Here is a tiny trained network, its code and every weight. The questions are about switching its units off for an input and a class, where a switched-off unit gives its printed mean instead of its output.

import numpy as np


def w(rows, s, z=0):
    codes = np.array(rows[::2]) - 128.0
    scale = np.full(codes.shape[1], s)
    scale[-1] = z or s
    return codes * scale


def f(y):
    return y / 2 * (1 + np.tanh(0.7978845608 * (y + 0.044715 * y**3)))


def log_softmax(a):
    a = a - a.max(-1, keepdims=True)
    return a - np.log(np.exp(a).sum(-1, keepdims=True))


def net(x, mask):
    res = np.array(x, float).reshape(1, 4) / 4 @ E
    y = f(res @ A[0][:, :-1].T + A[0][:, -1])
    res = res + np.where(mask, y, B[0][:, -1]) @ B[0][:, :-1]
    return log_softmax(res[-1] @ U[:, :-1].T + U[:, -1])


A, B = {}, {}
E = w([
[69,68,108,166,186,148,165,2,121],'x0',
[73,54,47,104,31,79,150,185,108],'x1',
[161,104,130,189,59,226,66,75,76],'x2',
[183,120,55,106,122,69,115,96,176],'x3',
],0.0089)
A[0] = w([
[68,82,53,80,121,3,125,113,142,108],'n1',
[134,172,189,121,241,112,195,85,128,151],'n2',
[181,153,155,169,99,120,89,162,184,125],'n3',
[164,159,76,5,41,60,121,208,164,120],'n4',
[162,172,112,46,52,20,127,181,111,113],'n5',
[111,32,61,129,84,138,148,99,139,149],'n6',
[99,111,147,197,158,245,113,53,35,253],'n7',
[106,73,125,168,21,144,122,208,83,143],'n8',
[184,137,106,55,109,76,105,202,99,91],'n9',
[116,109,141,192,74,164,136,98,81,134],'n10',
[168,167,186,188,127,155,48,109,70,135],'n11',
[48,117,175,139,103,196,188,172,69,123],'n12',
[102,23,89,152,119,72,163,152,172,166],'n13',
[128,48,25,174,71,192,80,111,76,111],'n14',
[179,142,70,118,161,152,170,107,197,131],'n15',
[50,117,7,27,150,56,162,150,160,156],'n16',
[181,194,152,128,108,104,73,140,120,111],'n17',
],0.0072,0.0036)
B[0] = w([
[188,133,198,85,132,91,72,153,193,206],'n1',
[82,63,15,192,152,136,151,1,152,225],'n2',
[135,178,253,82,126,155,120,158,106,158],'n3',
[62,160,54,190,185,181,174,55,123,226],'n4',
[85,154,79,211,171,146,110,117,77,205],'n5',
[210,125,182,73,55,99,95,209,142,184],'n6',
[88,83,51,191,142,115,142,74,109,255],'n7',
[31,145,29,210,159,170,182,41,116,190],'n8',
[108,171,93,129,203,172,160,181,47,181],'n9',
[73,113,12,139,136,81,121,92,176,172],'n10',
[185,127,155,85,126,95,86,113,183,187],'n11',
[63,127,66,191,142,143,197,117,81,176],'n12',
[224,106,163,90,101,114,71,138,207,189],'n13',
[131,75,89,78,29,49,112,79,247,194],'n14',
[57,142,131,153,138,153,141,141,73,160],'n15',
[128,86,134,126,47,70,99,141,158,230],'n16',
[200,174,220,47,130,125,143,168,104,163],'n17',
],0.0068,0.01)
U = w([
[178,173,241,17,99,96,101,181,117,6],'0',
[105,89,122,116,94,48,125,123,188,221],'1',
[62,165,104,178,195,193,159,127,2,177],'2',
],0.011,0.0019)

Each question gives the input, the list of numbers given to net, and the class t.
The units are the neurons (one row each of A and B). Each row of codes is followed by its name. A weight is (code - 128) times the scale printed after its matrix; where a second scale follows, it is the last column's (A, B and U).
mask holds one flag per neuron, in row order. A switched-off neuron (its flag False) gives its mean, the last column of its row in B, instead of its output. The means were averaged over made-up inputs and are rounded, as every weight is.
A unit's drop is (log p(t) with every unit on - log p(t) with that unit switched off) / (log p(t) with every unit on - log p(t) with every unit switched off).
The circuit of an input: a set's keep is (log p(t) with only the set's units on - log p(t) with every unit switched off) / (log p(t) with every unit on - log p(t) with every unit switched off). Starting from the 12 units with the biggest drops (on a tie, the unit counted first), units are removed one at a time, each time the one whose removal leaves the highest keep (on an exact tie, the one counted first), for as long as the keep stays at least 0.8.
circuit, biggest first: the units of the circuit, biggest drop first
unit that matters most: the unit with the biggest drop
top k neurons: the k neurons with the biggest drops, biggest first
drop of u: that unit's drop, to one decimal
input [-7,-3,4,-4], class 0: unit that matters most -> n11
input [-2,0,-1,6], class 0: circuit, biggest first -> (n2; n7)
input [-1,0,-1,6], class 0: top 2 neurons -> (n2; n7)
input [-1,-7,-6,0], class 2: top 3 neurons -> (n2; n14; n16)
input [2,-4,8,-2], class 1: top 2 neurons -> (n14; n11)
input [-2,4,3,-3], class 2: top 3 neurons -> (n8; n16; n1)
input [5,0,5,-5], class 1: top 2 neurons -> (n14; n4)
input [1,-6,6,4], class 1: top 2 neurons -> (n11; n4)
input [-6,-6,2,-7], class 0: top 2 neurons -> (n11; n4)
input [-5,-4,-3,1], class 2: drop of n1 -> 0.1
input [5,6,5,-4], class 1: drop of n14 -> 0.7
input [-6,-8,7,-4], class 0: drop of n11 -> 0.3
input [0,-5,8,5], class 1: drop of n7 -> 0.3
input [4,-5,6,2], class 1: top neuron -> (n11)
